Each row, then one of two labels for whether it has a hidden trait; a new part has new ones:
[ 15 -36 -12  -3 -19  -4 -21   5  -5   5 -32  -8 -18  -1  18   3  -3 -11
  12  -3 -16  -2   0 -14   4  -8   5  -9  -7   9 -56  -5   5 -14   4 -11
  -3 -16 -25   1  16  10  -2   4 -10  16 -63 -27  94   9 -10   6  -7 -26
  -2   9  25  17  19 -23  13   8 -46  -2  15  -6 -11  14  -7   7  23  -3
   4   0   1 -54   2  -8   7  22   4  -4  15 -28 -24  35   1  15   3  28
   0   7   2  -1   4   8 -26 -23 -15  -5 -15   3 -19 -28  11]  jb
[-28 -29  -5   1   1 -12  -9   6   2   1   5  -1  -6   7  39  10   0  12
 -17  -1  -3   6  14  -2  -1  -9  -2   2  -6  39 -52  -9  -3  35   6 -31
  -2  13 -10   5  17 -18   9   5  -2  -7 -29 -11  17   5   0   4  -4   1
  -1   2  14  14  11 -20   1  13 -39  -3   1  -4   2  10  -5  -3   9   4
   4  -2   2  30  -2   9   1   3  -9  -4   4  -6 -13  -3   3   5   7  -9
   8  10  -2  -8   3  -2 -32 -23 -16  -3  -9  -2  -7 -16  13]  jb
[-44  39  -3  -5  10  19  -2  12   2  11 -31   5 -26  -3  36  14   1  -1
  -6 -18   8  10  -5   1 -13 -22  -6   5  -2  25  12   7   8 -18   5   9
   6  -7  15   7  11  16 -13   6   2   0 -21 -19  13   7  -3   3  30  11
   1  -3  13   2 -41 -20   6  -5 -39   0  -9  -2 -12  -8  -6  -7   8   3
   3   4   3  13  -3 -10 -19   6  14 -16  -3  19  -9   2  10  16   7 -21
  11   0  -3  -8 -10  -1 -29  -5 -20  14   1   3   9 -11 -32]  jb
[-25  41  -8  -2 -10  27 -21  48   2  17 -50  -1  -4  15  -8  10   0 -20
  20  46 -21  26  14 -10   3 -13 -23  -1  -6  31  13  16 -26 -13   8 -32
 -31  -8 -19   4 -23 -19  -6 -16  -3  12 -72 -17  52   7 -26   4 -26   3
  -8  91  -1  43  10 -22   5  10 -42   0   9 -23  10  -7  -1  -2  16   1
   5  -2   2 -11  -1  18  98  23  12   1  38 -10  -1   4   3  37  31   0
 -15   6  33  -4  -3 -17 -27  -4 -21  19  18   4 -17 -20   7]  jb
[-39 -24  -5  -1   5  -5 -12  13   0   6  14   3  -4   0  49  12   1 -10
  -5   1 -16   8   2  -8   1  -6 -31   3  -2  16  15  -1   4 -14   4   8
   4  -4 -13   5  12  13   1  -9   1   3  19 -12  27   7  -5   3  -7   5
   4  -3   2   0  -1 -21   0  10 -41   0   5  -3 -10  -9  -4  -5  12   2
   3   0   3   4   2  25 -14  10  15   3  -1  -2  -6   8   4  17   4 -14
  11   4  -2   8  -2 -13 -27  -9 -21  -3 -10   3 -14 -17   7]  Jh
[-30 -23  -4   0   6  -6 -12  13   2 -11  37   3  -3   7  52  12   3  -3
  -6   4 -12   9   2 -14  -1  -6  -6   4  -2  28  13  -2   3   1   5   9
   2  19  -3   7  -2  12   1   2   1   6 -24 -10  19   6  -4   3   0  10
   2  -3  13   8 -13 -21  -1  10 -29   0  -8  -9  14  -8  -4  -6  10   3
   3  -1   2   8  -3  17  16   8  15   3  -2   2 -12   5   5  12   7  -4
   3   5  -2  -7  -9  -5 -28  -9 -22   0   6  -2 -12 -32   6]  jb
[-43   8  -3   0   7  42 -11   8  -4  11   4   4  -3   2  54  13   5  -2
  -8  -7 -21   9   2 -12  -1 -25 -18   4  -3  39  11  12   1 -23   5   9
 -29 -18  -9   6  -1 -32  17   3   2   7 -23   2  36   5  -4   3   0   9
 -17  33 -15  30  -6 -21  18  26 -39  -1   7  -1   8  -8  -5  -5   8   3
   3  -1   3  64  -3  16  88   7  15   3  -4   4 -10 -11   6  23  32 -19
   3   4  11 -16  -9 -19 -31  -7 -18   0  -9  -4   4 -27 -29]  jb
[-30 -25  -6  -2   2  -5  -5  11   0  23  17   1 -10   0  47  11  -5  -6
 -15  -3 -16   7   2  -8   1  -6   5   1  -3  35  14 -22  -4  16   4   5
   3  -6 -16   5  15   1   3   1  -1   6 -13 -14  23   6  -6   3   8   1
   1  -1  16   5   4 -21   2   9 -39   0   7  -4 -11  -8  -5  -2  13   2
   3   0   3  -2  -2  11 -10  12  13   2   1  -3 -14  12   4  16   6  -8
  11  11  -2  -5  -6  -1 -27 -12 -32   3 -11  -7 -15 -18   8]  jb
[-35 -22   4  -7   5 -11 -17  18  -1   9  -1   0   0   0  55  13   2  -5
   7  -3 -31  -7  -3 -13   4  -3 -33   2  -1  24  14 -11   7  -5   4   8
   7  -4 -20   6  15  22  -8  -2   1   6   9 -16  69   8 -11   2   0   2
   5  -4  -1   4   5 -22  10  11 -39   3   8  -6 -11 -13  -6  -4  18   0
   2   1   3   0   1  21 -12  16   9   5  -2  36   7   8  -9  19   5 -10
  15   4  -2  -3   6 -13 -23 -20 -27   5 -13   4 -21 -19 -16]  Jh

Next part:
[  1 -16 -36  31  29  21  29 -56   1   6 -45  19   7 -33 -15 -18  -8  70
  33  34  -9  -3 -15 -34   6   1   4]  (16)
[ -1  -9  -5  24 -20  38  13 -25  -4  14 -21  28   3   6  13  -5  -1 -16
  25   4  -2  20 -24 -26  25  17  -6]  (12)
[-26 -12   1   6   9   6 -23  17  -3 -11  -3 -16  31  21 -19  17  26 -13
  -8  -9  14 -16   5   8 -18  13  10]  (12)
[  2  -8  -5   4  -5   9  -4 -15   2   8  -7   1  -4 -16 -21 -21 -20   3
  18   7   6   9 -21 -23  15  13 -24]  (12)
[-10 -11   2  20 -12  21   2 -20  -2  20 -28  -5  -3 -25  -4   7 -36 -19
  23   9   1  15 -16 -23   5  23 -11]  (12)
[-14 -17  27  -6 -38 -10 -10  37   0  13 -11  -2  32 -16  -4  40  -1 -16
   7 -13  38 -14  -1 -21   1  16 -15]  (12)
[-15   7  33   7   5  -6 -38  30  -4 -11  -7 -26  34  -2 -61  30  18  -4
 -19  15  38  -6  13  31 -32  21  17]  (12)
[-13 -10  17  -6 -26 -10  -6 -17  -3  21  -5   2   7   1 -12  19   2  18
  18  12  11 -16 -10 -23  -4  20  -9]  (12)
[  2 -10  -2  11  22  15  -9  -1 -19  -7  -6 -18  -3   2 -54   1  19  10
   3  30  -6  18  -1   3   3  -4   8]  (12)
[-16   5  -2   3  19 -19   2   2 -11  -3 -44   4   8  -1   2  18  10  36
  -3   5  19 -19 -18  -9  -6 -13   6]  (16)
[ -8  -5  12   7 -23  11   9  -6   9  13 -24  10  20 -21  -1  -5  -5  -8
  23  -2   6   6 -21 -20  21  22  -4]  (12)
[ 13  17   7  18  19 -15  -8   6 -11 -14  14  11  26 -44 -22 -15 -21  22
 -18 -42  -2 -11 -24  13 -11   3 -30]  (16)
[ -8 -20  -3  12  17  10   1 -18  -1   3   5  -7   8  18 -22  -8  16  -6
  -2  29   7  18  -3 -14   2  -3   6]  (12)
[-22 -10  26   7   0 -36   1  29   6  -5 -28  36  45  -8   8  43  29  21
   1 -24  53 -54  -2  -5 -10   1  -6]  (16)
[ -5  -8   6   8  11 -23 -17  21 -12  -3 -29 -22  47  -1 -48  22  12   8
 -18  12  22  -4  10  15 -28   7   7]  (12)
[ 12 -20 -10  37  31  38   6 -12 -14 -22  16   3  14  -1 -26  11  21 -22
 -15  23  -2  13   0 -14  -4  -4   0]  (12)
[-17 -17   4   8  -4  11 -16 -17   5  17 -12  -8   1 -14   1   8 -13  10
  24   3   2   0  -8 -26  -2  20  -2]  (12)
[ 30 -13   1  35   3   1  14 -41  -4  12  -4 -23  15 -72 -22 -39 -45   0
  26  24 -10  53 -13  -9   0  29  -7]  (12)
[ -5 -15 -21   5  36  53  11 -39  -3  -5   2 -12 -26  12 -25 -23   8  -3
  -9  32 -19  46   1  -4 -11  -6  -2]  (12)
[-21 -11  16   2  10 -14 -28  24 -18  -1  -7 -31  19  14 -60  38  23   8
  -2  14  26 -30   7  26 -25  13   5]  (12)
[-18 -17   8   2  10   2 -15  42   0  -9 -23  -2  11  44 -43  38  34 -13
  -5 -11  13  -6   7   9 -21   8   7]  (12)
[-11   6   8  16   3 -40   0   9  -7   0 -41  16  24 -20  -5  20  21  28
  -3  -9  28 -35   0   5  -5  -5   6]  (16)
[-20   1  -7   6  29 -12   1  -3 -19   5 -44   6  11 -11 -39  23  -2  44
   0   3   9 -26 -20 -14 -22 -15   2]  (16)
[ 14   1   6  14  25 -15 -16  28 -29 -19  29  -9  58 -15 -36  -1   4 -32
 -29  -5  33 -11   4   1 -15  15   5]  (12)
[ -6  -8   1  16  23 -24  20  -7  -5  -6 -23  13  17 -34 -19 -31  -4  30
  10  32   3  -5 -18  -1  -8   0  -1]  (16)
[-14   4  31  -4   3 -58 -24  38   6 -12 -34   6  52 -16 -24  31  26  40
  -6 -30  67 -58  -7  17 -15  -1  -9]  (16)
[ -9 -10   9  10  20  19 -21  14 -12  -7  -3 -26  11   5 -32   9  16  -2
  -6  13   9  17  -1  13 -13   3   8]  (12)
[  7 -15   5   8 -17  31  -5 -22  -8  12 -24   0 -13  -7  -8  -4  -4   3
  33   2   0  27 -29 -24   2  33  -9]  (12)
[-13   3   9  12   9 -21   7  10   2  -9 -19  33  20 -22  11  26   2  18
  -7 -10  15 -35 -12  -1  -8 -11 -24]  (16)
[ -2  -7 -27  21  38  50   8 -29  -8 -14   2  -8 -23  13 -12 -20   3  -3
  -4  19 -20  29  -2 -22   1  -2   0]  (12)
[  8  -7   8  27   1  -6 -24  25  -1  -6   4   9  31   7 -10  20  28 -13
 -19   6  22   5  15 -15   2  -2  16]  (12)
[ -1  -8  14  25 -43   7   4   1  -1  11 -21  31  26 -27  17   4  15 -12
  36   1  16  -8  -3 -35  10  20  -8]  (12)
[ 11  -6   2   4   6  27  -6 -48  -5  11 -12  -7   2 -25  -6  -7 -30   8
  14   2 -29  24 -25 -11   6  21 -13]  (12)
[  4   1   2   7  22 -38  -1  25   1  -9 -25  18  41 -59  -9  18   3  17
 -22 -24  37 -28  -9   1  -6   7 -19]  (16)
[ 15 -11  10  16  13  28 -10 -16  -7 -13  16   8  14   1 -26 -21   5 -17
 -17  12  -5  35   7  -6  -4  -1  19]  (12)
[ -4  -4 -17  -2  45  10  16 -38  -6  -3 -46  -7  -5 -37 -35  -5 -26  62
   7   8 -17  11 -27   5  -3 -17   4]  (16)
[ -3 -13 -35  17  38  53   0 -29  -3  -8  -4 -13 -11  10 -25  -9   1  -7
 -13  35 -29  45  -6  -2  -9  -6   1]  (12)
[  9 -18  -1  -7  -6  16   3 -32  -7   9 -38  -7  -4 -19  -6  -9 -16   1
  30  14  -7   3 -17 -26   8  24  -9]  (12)
[-33  -4  29  12 -11 -34 -27  58  -8  -3 -10   7  66  16 -19  43  47 -16
 -16   7  72 -45  16 -10 -21   8   2]  (12)

[-36  68 -28  32 -20  -1   2  -7   2  -1 -21  21   5  12   7   9 -11  12
 -11  37 -21  31   0 -62 -17 -25 -11 -14  24 -24  -5  -6   5  -5   5 -37
   3  37   4  13 -14  -5  -3   6 -10 -34 -21  17 -16  17  12 -26 -11  -4
   1  18 -13  -5  23 -11 -11   2   8  15 -43   4 -36  -9 -39  -3 -17  12
 -11  -1  -2  10  -8 -41   5  37   6   2 -12  14   8  -3 -10  12]  N
[ 11 -56  10 -57  -7 -30   4  10  29  34  13 -84  -8  -2 -10  23   9 -12
 -30 -34  25  20  -6  59  24 -22   7  -1   4  32  13  -4  15  12 -11   5
   4 -51   2   1 -35  16  13  20   6 -16  16 -13   4   9 -47 -46   7  32
   4   7  13  -7 -54  27 -16 -14 -74 -23  14 -18 -52  15 -32   1   2  -4
  13 -20   1 -13 -16  27 -20 -22  45  13  -9  10 -17   2   4 -44]  N
[ -56   60   -3   36   15   30  -13  -82   19  -44  -33   63   -3   11
   66   11    6   10    8   23   -8   52   19 -100  -31    8  -14   13
   26   11   37   -6  -20  -22    5  -36   -2   19  -25   22   10  -18
   -8   27  -16  -35  -25   32   -9  -15   13  -42   -7    8   12   23
  -21  -27   21    5   23   17    4  -17  -34   12   25    4  -80   13
    5  -33   29   -7   15    2    8   -8   17    8   -2  -12   33   -1
   -7  -39   -9   34]  N
[ -8  42 -17 -19   9 -16 -12 -28  16 -14 -11 -21  -5 -53 -45 -44  23  -7
  22   7 -16   0  -2  29  13  -2   3   3  -4  11   2  -1  22   9   2 -11
   6  24  18  15  11 -28 -13   0   1   4   4  14 -21   4  11  19 -21  -7
 -22  -1   7   5  20 -32  16 -12  65  -8  -4 -17 -43   6  22  13   4  15
 -29   6 -20  16 -61  11  -2  -2 -15 -11 -10  27   9 -12   9  -8]  F
[  9  36 -38  21  21  -5   3  17 -19 -10  39  11 -14   6  32 -32 -16  13
  -1 -15  -4 -29  -1  -6  15  -6   7 -22   1   3  13   1 -22  35   1  20
  -9  14   2 -12  18  26   1 -32  -2  17 -14  23  18   9  18  14   1  -7
  13 -15   9  16  39 -23   5 -10  14  15  -7 -12   8   8  -4  -5  -7   5
 -16  11   0 -23   9 -13 -33   5   5  -5 -25   2 -36 -17   0  22]  N
[-25 -11  27   4   8  -2  -2  31 -20 -25   1  28  -8  11   6 -34   1   2
  19  -1  16  30   3  63   4   0 -22 -32  11  -4 -22   1   0  14  25  31
   0  32  11   5  -6   1  -2   9   9  15   0 -22 -10   2  11 -10   2  12
   3   8  -2   7 -21 -11   7  -4 -27  12   7  -7  -2   1  -3   0   0 -10
 -22  -2  -3   7 -43   0  43   8   0   4 -10  10   7   4  -2   5]  N
[-11  -2 -24 -12  -6  18   4  11   4  10 -35  23   2   6 -28  10 -18  -9
  -6 -27 -11  11  -7 -21   3   8 -34  18  14 -10 -15  -4  30  13   1  -5
   5  18   0  -3  -1  -4   1 -16   5   4   6  16   3  -3  13   4 -19  -4
  -2  -6   1   8   1 -16 -15  -9  22   3 -53  12  -1  -6   7   4 -23 -16
  -6  -1  18  13 -22 -12  10  10  -5  -4  -5  14  10  26 -12   8]  N
[  6 -58 -27 -54   6 -23   4  26   6  24  10 -33   2   7 -10  23  19  -7
 -18 -41   6  60 -31  44  15  -6  15 -14   0  23   4   7  15 -12 -13  -3
  -2 -43   0   7 -30   3  15  21  -1   2  73 -14   4 -14 -37 -28   1   5
   8   5  -1  -3 -41 -16  -3   5 -19 -12  30 -11  -7   4  -7   6   0  12
  -2 -13  -4  11  41  15 -28  -9  25  14  12  -1 -16 -14   0 -36]  N
[-28 -17  19   4   8   0  -8   6 -11 -16   0  16 -15   5 -27 -23   0  -6
  27  19  18 -11  10  54  16   3 -24 -23  -9   1 -41  -3  20   3  15  32
  -3  15   6  -3  -7 -20  -4  15  -1   3 -17 -48 -31  10  18  42  -3  -5
 -16   6  -2   1 -20  -2  -6 -11  -5   7   4 -21 -31   1  29   5  -1  -5
 -21   7 -15  -1 -60   6  55   7 -10   6 -13  -4  22  25  10   5]  N
[-11 -61 -51 -58  22 -15   3  34  -9  18  18  10  16   7 -14  24  17   0
 -11 -32  -2  61 -51  17  11   4  12 -27 -16  10   3   9   9 -24 -11  -4
  -5 -25  -2  19 -20 -14  21  24 -14   0  86 -23  -6 -17 -25 -15  -8 -13
  16   7 -14   3 -28 -37   8   7  17   4  26 -18  11  -6   4   2  -3  20
  -1  -9 -13  23  81  -1 -28   4  19  20  38 -11 -14 -16   0 -30]  N
[  7  48 -15 -16 -13  -4  17   2 -17  -1  10 -35 -11  -8   2 -55 -55   9
   7 -11 -14 -84 -24 -11 -27   2 -11  -9  -9 -48  56  -4 -91  35   6  42
  -5  39  12  14  43  27  15 -33  -5   8 -17  -3  24   3  19 -13   2  16
  24 -17  15  26  26  20  -3 -11  45  21   7  12  51   6 -16  -6 -14  24
 -11   1 -24 -19  35  -2 -43   0   8  -7  63  -3  -9  -1  12  40]  N
[-18  50 -23 -41 -12  -8  12  -4  -9  -1  -1 -34  -9 -13 -13 -57 -53   7
   5 -10 -14 -63 -32  -5 -28  -1 -23 -16  -7 -49  58  -8 -87  34   9  42
  -2  53  16  29  33  11  20 -20 -10  -9 -10 -12  10   6  16 -33  -9  22
  18  -8  13  25  13  16  -1 -17  48  19  -6   2  32   6 -31  -2 -19  22
 -10  -5 -32 -10  21  -2 -34   6  19  -1  78   5   0  -1  13  34]  N
[ 11  -1 -20   9  11  13   0  20 -14   8  18  31   7   6   3   8 -22   8
  -9  -7  -3 -40  -6 -41   9   7  -9   8 -10  -8  -4  -4   3  23  -2   9
  -1  17  -5 -12  14  11   4 -34  -1   6 -26  20  16  11  17  16  -7 -13
   1 -16   3  13  28 -13   1 -12  13  15 -41  -3  11  -5  16 -13 -12 -12
  11   7  14 -11  21 -19 -10  10   3   2 -14  -4 -11  15  -8  19]  N
[ -5  24  22 -32  16 -18 -25 -16   7 -23   5  -7  18 -76 -50 -54  34  -2
  28  35  -7 -22  -4  31  13   3   6   1 -23   4  -5  -3  31  10  13  -2
  13  49  23  23  19 -47 -13   4   2   3 -25   8 -29  16  13   9 -24  -6
 -37   2   5   7  22 -35  39 -18  57  -4  -5 -27 -42   0  36   0  16  10
 -10   6 -23  22 -62   7  20  -1 -18   0  -6  29  26  -6   8 -18]  F
[ 29  32 -31  31  16   2   9  24 -27  -7  44   9 -10  10  37 -35 -33  16
   0 -13  -8 -71  -3 -23   3   1  11 -11  -9 -13  21   0 -50  40  -1  28
  -9  18   0 -18  34  39   3 -53  -1  24 -28  27  34  10  24  22   6  -9
  18 -25  11  23  52  -9   3  -9  23  23  -9  -3  39   5   8 -13  -6   6
  -7  15   2 -33  37 -13 -44  -1   0  -7 -15  -7 -36 -11   0  37]  N
